[-4, 5, -15, 19, -8, 3, 1, -5, 2, -4, 11, -9, 2, -22, 10, -4, 2, 6, -1, 7, 5, 6, -16, -2, -2, 4, -9, 15, -3, 10, 25, 2, 1, 10, 0, 1, 0, -2, 2, 2, 7, 0, 4, -6, -3] => j901
[-7, 0, 4, 15, -13, 0, 3, 0, -1, 1, 0, 5, -7, 6, 2, -4, -7, 1, -1, -17, -7, 6, -6, -4, 1, 2, 0, 2, -5, 4, 8, -1, 1, 4, 6, -1, -7, 2, -1, 0, -1, 2, 1, 7, 3] => j132
[-6, 0, -6, 6, -6, -2, 1, 1, -1, -6, 1, 1, 3, -4, -1, 2, -6, 15, 3, -11, -1, 1, -4, -5, -1, -6, -1, 1, 1, 4, 20, -4, -10, -1, -6, 2, 3, -3, -5, 6, -1, 4, -2, -3, -2] => j267
[-6, 3, -4, 6, 4, -1, -2, -1, 1, -5, 2, -5, -3, -4, 1, 1, -7, 6, 2, -2, 1, 3, -2, -1, 1, 1, -2, 4, -6, 4, 12, -9, -1, 1, 1, 1, 5, -1, -4, 3, -3, -2, 0, -6, 4] => j901
[1, 1, -6, 2, 1, 5, -4, 0, -3, -3, 5, 2, 2, 0, 7, 3, 1, 11, -1, -4, -1, -4, 2, -5, -1, 3, 0, 0, 13, 0, 14, -3, -2, 1, -4, 4, -10, 3, 0, -2, -4, -3, 0, 0, 0] => j901
[0, 2, 3, 9, -3, -2, 0, 5, 3, -2, 9, 4, -5, -3, 1, -4, -3, 1, 1, -5, 1, 2, -1, -1, 2, 2, 5, 5, -3, 2, 19, -6, -2, 3, 0, 4, -1, -1, 0, 0, 0, 1, -1, 2, 0] => j901
[-4, 11, -1, 21, -4, -8, 8, 0, -2, -8, 6, 15, -9, 0, -6, 0, -8, 11, 2, -29, 1, -2, -4, -4, -1, 7, 0, 6, -2, 1, 22, -4, 1, 17, 0, 8, -4, -1, 19, -3, -1, -2, -3, 6, -3] => j901
[-3, 6, 6, 11, -8, -4, 2, 2, 3, 1, 3, -2, -9, -3, -4, 2, -5, 14, 0, -7, 0, -6, -11, -3, -1, 4, 1, 8, -10, 3, 20, -14, -2, 6, 6, -8, -5, -2, 3, -1, -2, -4, 3, -1, 3] => j901
[-3, 6, -3, 18, -11, -3, 1, -1, -11, 0, -1, 8, -3, 1, -2, -10, -4, 1, 0, -9, -4, 3, -8, -7, -3, 1, 2, 3, -2, 8, 13, -6, 2, 9, -1, 0, -12, 1, 0, 0, -22, 5, -1, 3, -1] => j267
[0, 3, -2, 6, 3, -1, -10, 2, 1, -1, 5, -9, 0, -5, -6, 0, -3, 10, -1, -6, 0, 7, -1, -2, -2, 1, 1, -1, 0, 2, 15, 3, 8, 3, -1, 3, 7, -1, -1, 4, -4, 1, 1, 3, -2] => J299
[-4, 3, 5, 14, -5, -6, 1, -3, -2, 3, 8, 3, -4, 2, -3, 2, -10, 11, -3, -21, 0, 1, -3, -8, -2, 10, 4, 4, -1, 2, 18, 2, -2, 7, 28, 9, -3, 0, 3, -1, 2, -4, 0, 2, -2] => j267
[-10, 8, 25, 39, -30, -2, -3, 1, 6, -4, -4, 13, -21, -2, -11, -8, -8, -3, -3, -20, -11, 2, -24, -4, -1, 7, 1, 9, -13, 15, 2, -5, 0, 3, 13, -11, -12, -15, 2, 3, -11, -3, -2, 7, 2] => j901
[-5, 2, -4, 13, -7, -10, 4, -2, 3, -1, 1, 0, 0, 2, 1, 3, -7, 15, -6, -24, 5, 2, 0, -1, -1, 6, -4, 10, 0, 2, 24, -5, 3, 7, 3, 2, 4, -4, 1, -3, -2, 0, 2, -1, -3] => J299
[-10, 1, -3, 11, 0, -5, 0, -11, 10, -3, 0, -1, -4, 0, -3, -1, -7, 2, 7, -3, 2, 0, -2, 0, -3, 3, 0, 3, 5, -1, 9, 1, 1, 3, -5, 5, 1, 2, -1, -3, -4, 2, -1, -3, 3] => j267
[-8, 6, 2, 15, -14, -5, -39, 1, 4, -7, 9, 5, -5, 0, -4, 0, -8, 12, -2, -30, -2, -1, -6, -8, 2, 10, 0, 13, 1, 3, 29, -2, 3, 8, 9, -4, -5, -3, 3, 2, -6, 1, 8, -1, -1] => J299
[3, 2, -6, 19, -8, -8, 1, 13, -1, -8, 12, 3, -6, 2, -2, 0, -8, 13, 0, -17, -4, 2, -9, -8, -1, 3, -4, 8, -4, 5, 22, -2, 4, 7, 4, 3, -3, -25, 1, -1, -4, -1, 1, -1, -6] => j267
[2, 6, 8, 17, -5, -9, 3, 13, 1, -9, 6, 6, -11, -9, -5, 5, -7, 13, 4, -32, -3, 2, -5, -7, -4, 4, 4, 5, 0, 4, 25, -17, -1, 8, -5, -5, 2, -3, 0, -4, 1, 2, -4, 8, 3] => J299
[-4, 13, 11, 41, -22, -7, -2, -5, 0, -9, 5, 13, -16, 2, -2, -6, -6, 12, -6, -35, -16, -9, -23, -6, -4, 10, 2, 13, -7, 15, 23, -12, -5, 10, 11, 0, -11, -1, -1, -9, -7, 0, -9, 4, 1] => j901
[0, 3, -5, 10, -2, -5, 0, 1, -1, -5, 3, 7, -5, -1, -3, 4, -3, 6, -1, -7, 17, 0, -19, -13, -2, 1, -2, 2, -1, 3, 11, -2, -1, 5, 0, 1, 1, -5, -1, 1, -4, 1, 15, 6, -3] => J299
[-5, 4, 3, 12, -9, -6, -1, -4, 0, -6, 3, 4, -7, -4, -2, 6, -5, 8, -6, -14, -3, 0, -3, -3, -10, 6, -1, 5, -7, 2, 5, -10, -3, 4, 0, 0, -5, -11, 0, 3, -2, -4, -29, -1, -1] => j901
[-2, 3, 6, 39, -26, -7, 4, -2, -6, -4, 4, 5, -12, 5, -3, 3, -10, 9, -3, -19, -6, 2, -7, -2, 6, 6, -5, 14, -9, 8, 19, -6, -2, 5, 13, -1, -4, 0, 0, -3, -4, -1, -2, 14, 3] => j267
[-3, -1, -7, 16, -10, -8, 0, -1, 4, -12, 10, 3, -4, -3, 3, 0, -12, 18, 0, -13, 1, 11, -3, -8, -1, 4, -3, 8, -7, 5, 22, -4, -2, 6, 1, 7, -2, 1, 0, -6, -4, -1, 2, -1, -1] => j267
[-4, -1, -3, 24, -10, -8, 0, 0, 1, -6, 18, 3, -9, -7, -4, -1, -10, 14, 1, -20, -10, 2, -9, -7, 0, 8, 3, 6, -2, 5, 25, -10, -4, 5, 5, 2, -5, -2, 0, 0, -1, 0, 0, -6, 1] => J299
[0, 1, -9, 6, -11, 3, 0, -1, -2, -8, 9, -5, 8, -17, 12, -8, 12, -2, 1, 30, 10, 6, -20, 2, 2, -2, -7, 12, -13, 2, 10, -5, -5, 2, 4, -4, 3, -3, 5, 10, 2, 2, 1, -10, 0] => j132
[-2, -2, -3, 21, -16, -6, 0, -8, -4, -3, 7, 3, -8, 8, 0, -3, -8, 11, 2, -15, -2, 5, 1, 4, 3, 7, -1, 9, -5, 1, 16, -4, 32, 5, 11, 2, -7, 1, 0, -1, -6, -1, 4, -6, -2] => j267
[-1, 3, -4, 20, -5, -9, -6, 1, -5, -6, 10, 8, -9, 2, -5, 2, -4, 7, -11, -16, -3, -2, -5, -4, -2, 8, -1, 0, 2, 9, 9, 5, 1, 7, -2, 8, 2, -2, 2, -4, 0, 3, 0, 6, -1] => j267
[-1, 3, -2, 22, -11, -6, 1, -4, 2, -1, 10, 10, -5, 2, -5, -5, -13, 14, 0, -17, -4, 8, -7, -6, 1, 8, -1, 7, -3, 4, 18, -4, -2, 5, 7, -1, -3, -1, -2, 1, 1, 2, -2, -7, -1] => j267
[-3, 2, 5, 27, -13, -6, -1, -2, 0, -3, 5, 3, -2, -2, 0, -1, -8, 18, 1, -30, -8, 1, -7, -3, 6, 4, 0, 12, -8, 2, 28, -17, -7, 3, 6, 1, -3, -3, 1, 3, 1, -1, 5, -4, 3] => j901
[-3, 0, 3, 13, -11, -5, 0, 2, -1, -6, 10, 1, -4, 4, 0, 12, -6, 8, -6, -14, 2, -2, -9, -8, -3, 0, -3, -1, -2, 4, 17, -6, 1, 7, 5, 0, -3, 0, 0, 1, -2, -1, 2, 0, -1] => j132
[-1, 3, 8, 20, -15, -7, -5, 9, 0, -7, 5, 7, -8, 4, -8, 1, -7, 8, -3, -19, -6, -1, -10, -7, -3, 9, 2, 6, -6, 7, 19, -13, -3, 7, 2, 2, -2, -7, -2, 1, -9, 3, -3, 6, -1] => j901
[-3, 3, 0, 25, -10, -4, 1, -3, 5, -4, 7, 2, -8, 2, -1, -3, -9, 6, -2, -19, -3, -1, -6, -1, 0, 9, -2, 5, -4, 4, 19, -6, -1, 1, 0, 4, -4, -1, 3, -1, -3, 0, -7, 2, -6] => j901
[2, -1, 0, 4, -1, 0, 2, -4, -6, -3, -5, -2, -1, -15, 7, 8, -7, 19, 3, -16, 5, 5, 7, -4, 9, -5, 2, 12, -13, -2, 13, -9, -10, 1, 10, -1, -6, 8, 5, 0, 4, -3, 7, -16, -1] => j901
[1, 3, 7, 21, -18, -1, -4, 1, 2, -1, 8, 5, -3, 1, 1, -5, -6, 7, -2, -21, -5, -8, -8, 0, 5, 12, 2, 7, -6, 3, 11, -7, -2, 6, 5, -4, -4, 3, 0, -2, -2, -3, 0, 0, -1] => j901
[-4, -1, 2, 33, -20, -10, 0, -6, -2, -8, 4, 3, -13, 2, -5, -1, -19, 26, 0, -39, 1, 2, -3, -5, 2, 5, -2, 15, -11, 10, 35, -15, -8, 9, 9, -4, -10, 9, 5, -2, -2, -1, 0, -11, -4] => J299
[-4, 2, -3, 17, -6, -7, -2, -1, 0, -2, 9, 1, -10, 2, -7, -2, -12, 5, -2, -16, -4, -3, -1, -7, 2, 10, -6, 3, 0, -1, 9, 4, -2, 8, 0, 12, -1, -2, 0, 1, -4, 0, -2, 11, -1] => J299
[-3, 3, -4, 17, -4, -7, 1, -4, -3, -1, 9, 1, -6, 4, -3, 0, 0, 10, -4, -8, 0, -3, -4, 2, 0, 5, 2, 3, 1, 5, 7, 2, 5, 3, 5, 3, -8, -1, -20, -2, -5, 2, 2, -3, -4] => j267
[-5, 2, 9, 15, -6, -3, -2, -3, 1, -7, 4, 5, -8, -5, -3, 8, -3, 14, -1, -25, 0, -7, -4, -1, 2, 7, 2, 7, -3, 0, 21, -20, -1, 2, 1, 0, -5, 7, 6, 4, 1, 0, 7, -2, 1] => J299
[-7, 5, 7, 30, -20, -5, 1, 0, 0, -5, 3, 11, -14, -2, -8, -1, -11, 15, 2, -22, -5, 4, -17, -4, 1, 2, 2, 13, 1, 9, 24, -16, -2, 7, 5, 0, -8, 1, 3, 0, -2, 0, -1, 1, 1] => j901
[-2, 4, -6, 16, 0, -5, -3, 1, -3, -5, 6, 6, -8, -9, 1, 1, -4, 7, -2, -3, -4, 1, -4, -3, -5, 4, 7, 4, -2, 10, 11, -9, 2, 4, -6, 0, 4, 1, 15, -3, 0, 0, -1, -4, -3] => j901
[-2, -2, -2, 10, -1, -2, -40, -2, 5, -11, -3, 0, -4, -3, 0, -1, -5, 17, -2, -25, -1, 2, -5, -4, -3, 3, -1, 7, -9, 3, 25, -10, -1, 7, 5, 0, -1, 3, 2, 2, -1, 1, 2, -15, 7] => j901
[-4, 5, 1, 23, -8, -3, -3, -1, -3, -7, 6, 7, -11, -5, -7, 1, -14, 9, -3, -10, -7, 1, -10, -1, -1, 5, -1, 8, -5, 5, 21, -11, 1, 4, 3, -1, -2, -2, -3, 2, 2, 0, 0, 4, 4] => j901
[2, -2, -5, 2, 3, -4, 0, 4, 2, -7, 7, 5, 4, -4, -1, -3, -4, 10, 4, 4, 0, 2, 0, 0, -2, 1, 1, -4, 4, 2, 16, 5, -3, 5, -1, 5, 6, 0, 2, 5, 5, 0, 0, -8, 1] => j267
[0, 4, 11, 2, -5, 6, 5, 3, 2, -1, -5, -1, -5, -7, 0, -5, -6, 1, 3, -6, 0, 1, -7, 4, 3, -1, -1, 8, -4, 0, 9, -18, -1, 1, 13, -11, -7, 6, 2, 0, 0, 0, -1, -4, 2] => j132
[6, -2, -3, -9, 21, 3, 2, 4, 1, -1, 0, -7, 6, -4, 1, 3, -1, 6, -1, 1, 5, 0, 10, -1, -3, -3, -1, -4, 6, -3, 4, 4, -2, -4, -8, 6, 6, 0, 2, 8, 2, -1, 0, 1, 0] => j901
[-1, -2, 3, 10, -1, -4, 4, -2, 6, -5, -2, 0, -1, -5, -3, 0, -6, 14, 3, -1, 3, 9, -7, 3, 1, -3, 2, 12, -11, -2, 13, -19, -6, 6, 7, -2, -7, 26, 4, 3, 2, 1, 2, -20, 0] => j901
[3, -2, 6, 17, -9, 2, 4, 2, 2, -3, 1, 1, -24, -5, -2, -8, -6, 2, -3, -10, -4, 0, -7, 2, -2, -2, 1, 3, -8, 4, 10, -10, 3, 1, -1, 1, -1, -1, 3, 4, -3, 0, 0, -3, 2] => j901
[-4, 9, 15, 15, -18, 0, -1, 3, 1, 2, 5, 16, -12, -3, -5, 1, -4, 4, -4, -10, -8, 1, -19, 2, 1, 1, 5, 7, -12, 6, 16, -15, 2, 2, 15, -8, -8, 2, 3, 1, -4, -1, -3, -8, 4] => j901
[-8, 5, 3, 18, -15, -3, 0, 4, -6, 0, 3, 4, -8, 7, -7, -4, -7, 7, -2, -26, -10, 0, -5, -2, 0, 1, 1, 9, -2, 9, 12, -5, 0, 7, 4, 3, -4, -1, -3, -6, 0, 2, 5, 8, 2] => j132
[1, 12, 3, 18, -14, 7, -4, 0, -1, -6, 8, 7, -9, 3, -7, -3, 2, 9, 1, -8, -3, 3, -9, -2, -1, 4, 4, 4, -8, 16, 7, 0, -2, 1, 7, -3, -5, 3, 1, 0, -2, 1, 1, -3, 0] => j267
[6, -2, 11, 22, -17, 0, 3, 5, 3, 0, -2, 4, -12, 0, 1, -7, -5, 1, -2, -8, -6, 2, -7, -3, 2, 1, 2, 7, -7, 3, 12, -6, -1, -2, 13, -6, -3, 0, -1, 1, 2, 2, -2, 2, 3] => j132
[-4, 3, 7, 17, -15, -2, -2, 2, -2, -1, 6, 2, -6, 2, -3, -3, 0, 7, -4, -18, 8, 5, -8, -5, 0, 1, 1, 9, -8, 1, 12, -6, 0, 3, 13, -3, -5, 1, -2, -6, -3, 5, 5, -7, 4] => J299

[2, 5, -7, 4, -5, -3, 5, 4, 3, 3, -2, 1, -6, 1, -3, 2, -4, 6, 4, -1, 8, 4, 2, 9, 6, -3, 5, -6, 3, -4, 7, 7, 7, -4, 10, 10, 2, -4, 7, 3, 0, -2, 2, -1, 0] => j903
[-1, 0, 1, 0, -1, 0, 0, 0, 0, -1, 1, 1, -2, 0, 1, 0, 0, -1, 1, 0, -1, -2, 0, -1, 0, 0, -1, 2, -1, 2, 0, -1, 0, 2, 4, 2, 2, 1, 0, 0, 1, -1, -2, 1, 0] => j905
[-2, 1, 1, -1, -2, 1, 0, 1, -1, -1, 0, 1, -4, 0, 0, 1, -1, -1, 1, -1, 1, 0, -2, -2, 0, 0, 1, -1, -3, 2, -1, -4, 0, 3, 5, 4, 1, 1, 2, 0, 2, -2, -1, 0, 0] => j903
[4, 0, -1, 3, 2, 0, 4, 0, -3, 2, 1, 0, 3, 1, -2, -1, 0, 2, 0, -1, -2, 0, 2, 4, -1, -1, 1, -1, 2, -4, 1, 5, 3, -4, -2, -1, 0, 2, -1, -2, -2, 3, 2, 1, -1] => j473
[0, 1, -1, 3, 0, 0, 1, 0, 2, -2, 0, -2, -1, -1, 0, 0, -1, 0, 0, 0, 2, 1, 1, 1, 2, -1, 1, -1, 0, 0, 1, 1, 0, 1, 1, 2, 0, -2, 1, 1, 0, 1, 0, 0, 0] => j903
[-1, 0, 1, -2, -2, -1, 0, 0, -1, 0, 0, -1, -3, 0, 1, 1, -1, 1, -1, 0, 0, -1, -1, -1, 0, 0, 0, 0, -2, 1, -1, -3, 0, 2, 3, 1, 1, -1, 0, 2, 1, -4, 0, 0, 0] => j903
[-4, -1, 1, -2, -3, 0, 1, 0, -5, 0, -1, -2, -1, 2, -1, 0, 1, -1, -2, 0, -4, -3, -1, -1, -3, 0, -2, 0, -6, 2, -2, -6, -3, 4, 2, 0, 1, 1, -2, -1, 2, -2, -1, 1, 0] => j905
[-1, 1, 0, -3, -1, 0, -2, 0, 1, -2, 0, 0, -3, 0, 1, 1, 0, 0, 0, -2, 2, -1, 0, -4, 1, 0, -1, 2, -1, 3, 0, -3, -1, 4, 2, 4, 2, 0, 0, 1, 0, -1, -2, 0, -2] => j903
[-1, 0, 1, 0, -2, 0, 0, -1, -1, 0, -2, 0, -1, 0, 1, 1, 0, 0, 0, 0, -2, -2, 2, 1, -3, 1, -1, -2, -3, 1, -2, -4, -2, 2, 2, 1, -2, -1, 1, -1, -1, -4, 1, -1, 2] => j905
